Each row has a class, written after it.
[-37  39   2 -37 -10 -60   4 -17 -51 -51  -8   8  38 -15   6 -48 -38 -52
  15 -14  14 -54  22   9  41  -9 -30   1   5  22  10   9  -3  18 -31  14
 -44  36 -66]
dob
[ 28  23  32 -20   3 -14   4   7  48 -56  12  27   6  28 -28  12 -16  -5
  -2  25  15 -25  -7  24   3  35  27 -19  26  31 -31   8 -33   5  -4   1
  11  -6 -11]
Vetap
[-20  -9  14  -8  -7 -11   4  -5 -14  11  21 -18  11  23 -13 -16  -8 -28
  35   4   6 -19   7  22  -1  13   7   5 -21 -17   3 -28   6 -35 -15   9
 -35  -1 -26]
Kez
[-49  38 -52 -29  13 -55  14   4 -60 -30   0 -13 -22 -16  41  23 -45  -9
  26  23   9  23   1 -46  47  27   8  33   2   5  35  48  -7  41  44 -16
  -4 -34  -3]
Vetap
[ 42  14   7 -35 -29  39   8  46  45  17  24   2 -32  36 -37  55  30  24
 -23 -12  18  18 -29  22 -17   5  23  16  11  32 -13 -13 -36  22 -16 -38
   9  17   8]
nop
[-47 -41  71 -18  37 -36 -11 -11  32  29  15 -28 -51 -47 -96  18 -11 -23
  11 -29   7 -45  -6  33  89   5 -20   0  12  19  -9   6  63  -3 -15  -1
 -63   9 -16]
zod
[-57  20 -52 -11  39  50  -4  44   9  -6 -28  -7  -6 -27  -1  27   3   9
  32  -5 -38  47   4  52 -16 -44  26  44 -44 -50  13 -34  10  15 -10   5
  14 -14  -3]
senik
[-15  25  35  20  17   3 -19 -31  -7 -21   9 -15 -16 -13 -27   6 -43 -15
 -25 -23  10  21 -14  -4   0   1  -1  -8  16  17 -40   1  -3  -4  35 -11
 -30 -23 -25]
zod
[-18 -16 -18 -53   3 -11   9  27 -39  -4  -5  21 -19 -38 -12 -11  -8 -13
  19   0  16   1  44 -12  -6  54 -29   9 -30  34  21  11  27  49  21  18
 -25  28 -11]
Lona
[  6  20  39 -48  -7 -36  25 -56 -56 -60  15   6   9  -2 -32 -32 -50  10
   2 -58   8  -7  35  54  -7 -69  -9 -18  20  52 -34   4  -3  27  -2   3
 -14  37 -34]
muk
[ -1  -6  -7 -33 -25  10  19  16 -14   9 -21   0  13  47 -23 -10   8  29
   5   2  -6  -4 -11  -3   5  18  29  13  16 -31  -3  18   5 -29  -8  16
   9  35 -21]
Kez
[ 15 -20   5   3  20 -18  12   0  27  13  -7 -20  35   6  37 -34  25   4
 -15   3  -9  11  12 -20  29  29  -8 -13  20 -33  -6   6   0  -9   8  21
  -3   6 -28]
dob
[ 52 -10  12  22 -39 -22   5  -2 -18 -35  60  16  55  56   0 -24  25  -7
 -44  16  -7 -23  30 -42 -29   9 -13 -48 -17  -9  -2  -5  27 -13  36 -17
  10  19   6]
Lona
[ 21  29  24  21   6  27 -10 -18  -2 -20 -55  -9  15  -7  27 -23 -25   7
 -45 -52  -5 -31 -37 -56 -17  -7 -18  34  11   8 -16   3  28  21  -8  -3
  13   9 -55]
dob
[-41 -64  -8 -24  17  30   7  38  14  73 -28   4 -10 -11   0  80   9  10
  -7 -72   6   8  -7  19  30 -29 -16  14  -4  16   6 -58  23  -1   7  29
 -45  40  36]
dedez
[-16 -15  -8 -33  12  35 -22   7   7  34  14   4 -31 -28 -39   4   9   4
 -23 -14   4  -1  12   4  -7   9  16  -7 -20  13  20  -7 -15   7  -5   7
 -31  22  -9]
nop
[ 17 -14  35 -50  36  70  11 -39  50 -34  -8  18  14 -56  -3   0   1  56
 -29 -37   8 -11 -22   8 -49  18   7  16  16   9  -6  33  58 -18  15  25
  32  19 -38]
senik
[-47  17 -32  -2   0  32  -2  -8   3  16  -3  17  35 -15  23 -35 -12  32
  -1 -19 -27  32  60 -17 -10  12 -16   4 -28  34  -5  48 -17   4   4  15
 -45  14 -44]
nop
[ -6 -18  -1   8  -3  36   1  44  20 -19   2  60  31 -31   8  -4  32   7
  -5  42 -17 -54 -31   0 -36   7  16   4  15 -20   2 -23  32 -10 -29   1
  31  24  26]
senik
[ -2  50  -5  33 -36  34 -31 -16 -12 -58 -11  10  27 -19   1 -20 -36  -8
 -26   4   8 -10 -31 -15 -13 -13 -38  23  20  25 -28  24  -9  -9 -27 -49
 -17  11 -33]
dob
[ 19   3  14 -37   9  12   4 -31 -13 -22  37   2  13  -3 -30  20  25  28
 -18 -35  26 -32  50  22  10  28  16 -20 -31  64  22 -13 -13 -55  -3  14
  65 -33  -8]
muk
[-40  24 -13  -9  17   8   7 -19 -17 -36 -58  35  -3 -45  26 -46 -42  27
  13 -68  20 -10  30   6  -7 -27 -14  67 -12  -9  -7 -13  -2  26 -12  12
 -29  14 -22]
Kez
[ 30  16  25  -7  26  12  -8  -7 -11   0  -4   2  -9  17   1 -58 -33  33
 -40  13   0 -17 -10 -27  23  13  -4   2  43 -10 -13  -4 -24 -14 -27  13
   4  28 -28]
Zoda
[ 53   7  13   8  14  17  -1 -17  26  -6  13  15   0   2 -14   2  22 -23
  -7  -8  19   1  21  38   1   5   6  -1   8 -43  -6 -37 -14 -11 -14  21
  19  -5 -20]
senik
[  4  -1 -12  57  19 -35   5  -1  51  35 -23   4 -31   6  26 -15   9  -9
  55  37 -33  -9  15  21 -19   7  13  44 -26 -37  -7 -17   1  25  -5  -2
  10 -48  35]
giv
[-14 -21   1 -41   6 -19  -8  21  21  11 -26   4 -29  36  14   3   1  -3
 -23  62  12  25  15  17 -23 -19  53 -45 -33 -13  35 -46 -21 -28 -54  28
  22  61  25]
Lona
[ 41  29  -7  44  -8 -30 -31 -62 -81 -34 -21   7  61  38  26 -88 -15 -23
  -8 -69 -17  39  27 -66 -16   3 -34  -4  15  11   5  33  -1   6 -35 -16
  -3  38 -79]
muk
[-15  -4 -32 -15  10   2  14  27 -10   5   6 -16  30   3  17   6 -19  -1
   2   9  -7  37  -5  -8 -26  12  -8   8  -8  -1  -4  18  13   5  13   7
 -14  -1 -35]
dedez
[-33  18   0 -14  61 -53 -41 -10 -64   2  20 -19 -28  -8  -6 -44 -14 -36
   8   1 -10 -47  35   8  16  25  15   7 -15 -28  40 -46  -5  11  40  34
  -5 -57  -9]
Zoda
[-15  -7  -7  29 -23  12  -9   2  -5   7  -8 -24  40  13  25  22 -11 -14
  14 -33 -10  29 -34 -30 -10  13 -43  29  -3  11 -20  22  53 -16 -10 -35
 -51  -2 -24]
dedez
[ 25  -7  35  16   5  68  -1 -13  20 -12 -43 -13 -15   1   5  29   9 -17
  -3 -11  -8  13 -28   9 -52 -10  11  -3  39  25  15 -14 -17 -19   1  -9
  33  31 -11]
senik
[ -3   9  -2 -10  -4  11  25 -17 -11   2  21   3  19   2  57  23 -15  13
 -14 -20  29  -4 -41 -13 -43 -11 -23  10 -38  37  13  -8  17   7   8  18
  25   9 -19]
Lona
[  41  -10   49  -59    9  -56  -50 -101  -96    8   19   26  -18   18
    1 -114  -42   23  -37  -47   -4   12   50    7  -25  -13   20  -29
   37    7   -5  -17   -2  -22   13   21  -41    8  -22]
Zoda
[ 45  31  12 -11 -27 -18  -1 -48 -69 -27 -26 -10 -30  22 -50 -21  -3 -16
 -25 -14  15 -39  14  20  20   0  25   2  20 -41  -2 -21 -44   3  24 -10
  24 -23  -2]
Kez
[-68   2 -12 -40  22 -32   2  20 -17   9  20 -10   8 -19   0  16 -14  25
   3  16  -4  -6 -11  -3  54 -14  -3 -12  15  14  36  14  18  -6  10  15
 -25  48  25]
Lona
[-28  22 -11 -22  41  -2  -4  -4 -30   6  -9  20  -6 -22 -49 -25  -1  -8
   8   4  -1  17  -1  42  22 -22   2  26 -10  15   8   1  11  41 -38   4
  -9  45 -59]
nop
[ 13   4  -2 -26   3  22  -6  -7  -7  22   3  14   5 -20  -7  29  22  -5
 -16   3  12  16  16   6   4  -3   1  -8  16  -2  36  16  28  13   4 -13
   7  44  12]
senik
[ 21  21   9   7   2  39  12  57  -7 -92   3 -32  -1 -58  14 -48  18  52
  14 -31  -5  16   9 -19 -63  -3  11  17  52  14 -24   9 -24   1  37 -23
  10 -46  20]
zafud
[ 17  13   4 -46 -10  49  18 101  53 -35  27 -49  15 -26  28  15  29  -1
   8   0  46 -30 -47 -35 -23  25 -16 -18  65  11  16  23 -35  -4  -8   1
 -28  40  17]
lidi
[ 34  27  32  19  20 -44 -10 -28 -29  -4  -2   9   8 -35   5 -64  -8 -23
   1 -58  23 -23  37 -58  20  23  32  -5   8  15   1   0 -20   1   8  17
  -4 -65  -7]
lidi
[ -3  10  20   6 -17  22 -35  -7  15 -49  51  32  27  29   3  32 -22  -1
 -46  11  18 -21 -53  -6 -15  18 -12 -19  12  24 -25 -53 -22 -49  -5 -14
 -11  22  24]
Lona
[-26 -13   0  10  14  -3  14  33  64  48 -17  -2   5   4   8  58  -1  14
   8 -28   3  23  10 -26 -12 -27  14  -2 -13  26  31  26  11  42  10   4
 -22  63  29]
zafud
[-36  53 -19  43   1 -54 -11  73  69 -51  -6   8  16  50 -22  33  -9 -53
   2  21   1   2  60  13  49  16 -22  -6   0 -39 -23  -6 -42  59  18  -1
 -37  22  20]
Lona
[  15  -42  -19  -16  -25    7   17   23   -6  -25   41   51   20  -17
  -75  -32   50   50    6  -39   27 -111   78   24    2  -28  -18  -12
   -5   33   42   25   37  -60  -31   60   31   54  -18]
muk
[-17  39  -1  37 -48  -2 -53 -70 -32 -75  -8  -1   0  24 -34  22 -16 -16
 -21 -38  -3 -36 -31  37 -51 -45  -6  37 -35 -10 -14   8  11 -23 -17 -27
  27 -46 -22]
zafud
[ 23 -12 -25 -31 -30  83   4  43  36  18  15  10  10  25 -30  30  -8  56
 -95  25  -2  19  20 -32 -38 -39   6 -58 -44   0  11  11  -9  -3  -4  -2
  13  96  25]
Lona
[ -9  48 -14  90 -25 -25  12 -34   9   0 -36   9   6  10  31  21   7 -59
 -21  29  23 -31  50 -20  27   1 -37   1   3 -22   2  49 -27  35  18  -3
  31   3  24]
giv
[ 29   0  -3 -47   9  -7 -14 -27 -49 -10  38  -8  15  17 -22 -19  -1   5
  -6 -13 -15 -66 -34   1   7   1  18  -2  -8 -34   1 -43   6 -33  13  24
  -7 -33  -8]
lidi
[-16 -16  12  21  56  27  13  57  63 -59  36  50  51 -32 -21 -49  -5  -4
  60  43   9  11 -55  33 -90   9  39   9   1 -11 -64 -20  43 -20  -5  45
 -20   0 -28]
lidi
[  9  28  21 -87  58 -46  -5 -17 -15  14 -12 -46  33   2  41  -8   8  -4
 -15 -59   6 -22 -12 -42  59  41  12 -15  29 -26  28   1   7  32  27  36
 -29   3 -10]
lidi
[ 24 -77  25 -15   2  15  17  -3 -23  44 -11  34   3  -5 -30 -12   0   3
 -72  15   2 -34 -17 -11   1  -2 -13  -7  -4   8 -14 -22  38 -15 -51  28
  45  33 -35]
dedez
[ -9  22  17 -42  33 -19   9   6  -8   8  -3 -11 -51 -14   1  14   8  -8
 -26  -1  35  -4  34  -8  69  37  29   8  12   6  11 -42 -41   9  -9  16
   3 -19  -4]
nop
[-16  12  -4  44 -14 -28   0  -3  11 -22  -3  14   7  17 -12   0 -23 -60
  -3  -2  23  43  58 -28  -2 -31  17  -3 -58  -9  -8  14   3  18 -14 -26
 -15  -2  -1]
lidi
[  7  -8  -3   9  -8 -36  29 -29  -6  -1   7  -4   6  18  51  -1  23  -3
  23 -22  16  19 -10  -6  37   3 -27  35  28 -30  -5   8  20 -13  -9 -10
  -2  18  14]
giv
[ -3 -18   0  31 -35  16  37 -20  12   9  12  25   7  26   7  15 -41  45
 -21  34 -10  12 -36 -20  -1   2  -5   1  -7  11 -51  22  -5 -30  10  14
  16   8  -1]
Lona
[ 40  30   4 -32  14  30   4   5   6 -10 -33  42   4  45   8   2   2  24
 -46  56 -15  35  45  32 -14  29  11  16  39 -33 -46 -18  -1  20  -2  32
  59  14 -32]
senik
[-12  36 -34  39   9 -17  -6  20  21  14 -50  25 -13  -3  36   4  31 -24
  25  31   8  28  50  15   6   4 -44  39  18  20  22  19 -23  92  -6 -33
 -28  46   8]
nop
[ -9  34   0 -21 -50 -18 -38  -3 -10  11  53  21  49  56  10 -12  24 -17
 -31  24 -12  18 -40  13 -29  48  21 -13  -3  31 -15  22 -51 -21 -58 -27
  23 -29 -40]
nop
[  1 -10  -1  24   6  -5 -18  -2 -15 -12  19   1  27  31 -19 -29  19 -36
  19  -6  14 -12 -12   7 -47  21   3  17   1 -36  15  -6  26 -26  13  19
   1   6 -47]
Kez
[ 19   2 -21  16 -12 -56 -15  10  20 -12 -23  40   3  20  -5 -52  17   7
   2  29 -14 -28  44  12 -28 -10  57  -3 -10 -44   1 -13  -9 -12   2  27
  16 -25   6]
dob
[ 36  13 -14  49  34  -8 -30  21  62 -44  34  38  20  34 -68 -42  11 -38
  11   4 -40 -69 -18  37 -28  17  42   6 -27 -58 -12 -71 -72 -20 -22  17
  39 -39  -9]
giv
[  4 -14   5 -80 -12  21  38  -5 -46  14 -36  -8 -47 -52 -29   9 -14   1
  24 -60   6  16  75  -3  27   6   3  16 -22  12  18  19  42  35  12   5
 -33  23 -17]
senik
[ 13  31 -10  -2 -16 -21  -7  10  -5  -8  -8  14 -13  42 -15  19 -15 -29
  -9 -23   1 -35   7   1 -20   1  -7  11 -30   8   6 -23 -16  37   8  -1
  -3   0 -32]
zod
[ -3   4  13  38  16   1  45  19 -38 -12  13  -3  15 -10   2 -20  26 -36
  93 -25   8  19  -1  16   4  -2  11  21  -1  29 -11 -35  27 -33   0   2
  -7  -8  -1]
giv
[ 19  11  10  17  24 -17 -26 -35  35 -81 -56  27 -13 -42 -15 -24  28  -3
 -10 -17  18 -49  73  17  -8  21  -6   9  -4  -5  21  -7 -25  23   3  -4
  17  -8  25]
zafud
[-25   2 -22 -21  14 -18  -6 -23 -19 -13  16 -33  12  -1  51 -10 -15 -12
  18 -19 -10  15  32 -24   9  28 -12  13 -23   0  17  -3 -32 -16  34   5
 -23 -58  -6]
lidi
[ 41  21  32 -27 -20  15   5 -29 -43 -54  27  -9  19  -1  -2 -32  19 -10
   5 -63  11 -27  16  14 -39 -13   3 -15   2  -9 -25 -31  36 -22  27  -7
 -28  -3  13]
giv
[ -6 -13 -13  48  50 -18  42  13  43   1 -41   1 -17 -26 -61 -32 -13  -1
  18  66 -21 -54  81 -15  29 -51   3   7 -40 -31  24  48  52  46  16  27
   9  32 -13]
lidi
[  72  -36   -2   33   -9  -48  -34    2   28   14  -22   13  -21   19
  -21  -80   39  -49  -34   21  -35   36   42   28  -30   15   28  -45
  -20  -57   -6    8 -108   65  -45  -16   57  -57   -9]
Vetap
[  6   6  -8  -8   9  10   2  59  45  24  32   3 -10  27 -25  50 -10 -10
 -23  50  15 -20  26   8 -13   8  16 -24 -26  10  -1 -32 -21  22 -25  13
  22  25  17]
muk
[  3 -19   3   8 -29  26  27  -7 -28 -35  57 -17  35 -11  16 -22 -10  32
  39 -39 -15 -71  11 -44 -33  52  -3 -12 -21  19 -34  -3  28 -79  39  41
 -27 -60 -18]
muk
[ 19 -21 -11  24 -28   5  46  20 -13  -3  43 -32   9  38 -10 -24   6   0
  54  44 -27 -36  11  -3 -49  -8  19  20 -63 -18  19 -24  22 -37  13 -29
   9 -35 -16]
Kez
[  6 -40 -16  30  -3  -8   9   5   1  40  19  36  16  32   4 -11  11  13
   1 -16  -7  89  19  -6  -5  35  20   0 -45 -26 -46 -20   4 -20  12  34
   9 -28  -6]
Lona
[ -1 -15  17  -7  25  20  18  28  16 -18 -63  31 -15 -29 -56  12  11 -12
 -22  -9  25 -32  22   7   7 -14   2   9  18  27  12   6  37  39  13  23
  22  78 -22]
dob
[ -3  14   3 114  15  16 -61   1  -5 -15 -24 -17  -4 -12 -29 -25   5 -76
   5 -38  11  23   9 -57 -12  23 -15  28   1 -16  -4  18   1 -10   2 -10
  -4 -54 -33]
lidi
[  3  24   3  -1  -7  24  -2  21  -2 -21  13 -16  -2   2 -25  27   7 -25
 -12  -7   4 -16  -9   0  12  -2   9  11  11 -52  -5  -8  26 -11  -3   5
  10  -9 -20]
senik
[ 51 -44  21 -39 -14  33  -4 -54 -18  59 -18  45  18  64  -3   9  47   2
  -2 -44   5  28 -33   7  -8  51  -5   5  -3  70  14 -23   2 -31 -54   7
   1  78 -58]
nop
[-20 -15  -3 -24  22  -1 -19  27  14 -17  41  -5  12   0 -27  13   1 -15
   4  -5  -9 -12  17   2  27  21  -7 -15 -13  10  15   0   8  -2   7  -6
 -31  -1  -6]
Vetap
[  7 -13   0  -1 -26   1  24  30 -25  -7  27 -27  19   8 -25 -20   3 -14
  25   5  -2 -32  -4 -33 -11  -1  16  -8 -18   3  12  12  54 -44   7  10
 -17   8 -45]
dob
[-15  -5   2   8  17 -29  18  11 -37 -35   1  -7  35  -5  85 -96 -15  11
  14  31 -49  15  40 -23   3  21  -6 -14  17 -17 -42  -5 -28  -1  -2  24
  -6 -62 -30]
Vetap
[-21  75 -14  25 -23  66 -35  20 -10  31   4 -45 -14 -20 -27  26 -46 -42
  18  48  13 -43 -89  -1 -31  32  -1 -11 -28  21  10  37 -46   7 -26 -19
 -20 -18 -12]
Zoda
[-19  36 -24  30 -20  14  -9   9 -24  -6  14   9   4 -17  -7  30  -6 -43
   6  22  13 -10  -2  -3 -18 -25  18  -6  -2 -25  26   7   7  -8   6  -3
   5   3   6]
senik
[ 11   3   3 -28 -21  31  -4 -19  -1 -36  -2   0 -16 -20  40  20  17  31
 -19  -7  31 -13   2 -19 -36  52  -3  -3  -2  29   4  -4   2 -43  36 -12
   1 -33  21]
zod
[-23  20  14  37  -1 -49  31  36 -11 -31  -1  19   3  58   6 -14 -33 -26
  60  53  -5  46 -45  28 -37 -19  24  65  31   5 -35 -23   2  26 -14 -40
  17   5 -25]
Kez
[ 30  12   7   0 -13  -2 -21 -52  16 -12  11  11 -13   5 -45  -1 -67 -12
 -42  -6   8   6 -39 -18 -54  -1   8   5 -21   2 -13  44 -30  37 -19 -12
   6  17 -49]
zafud
[  6 -69   6   3  12   0  -6 -31 -15  40 -20   7  13  38   2  -2  -3  22
   2 -48 -38  69 -30  24 -34 -25  15  18   1  -3 -28 -35  34 -40  -2  11
 -11   1 -23]
dedez
[ -7  17  -3 -18 -12  48  -2  -3 -37   5  18 -40 -22  -6  30 -15 -16  46
 -19   7   1  38   2  -7 -64 -18  19  -1 -17  24  12  29  -5 -25  28 -19
  23 -33   7]
Zoda
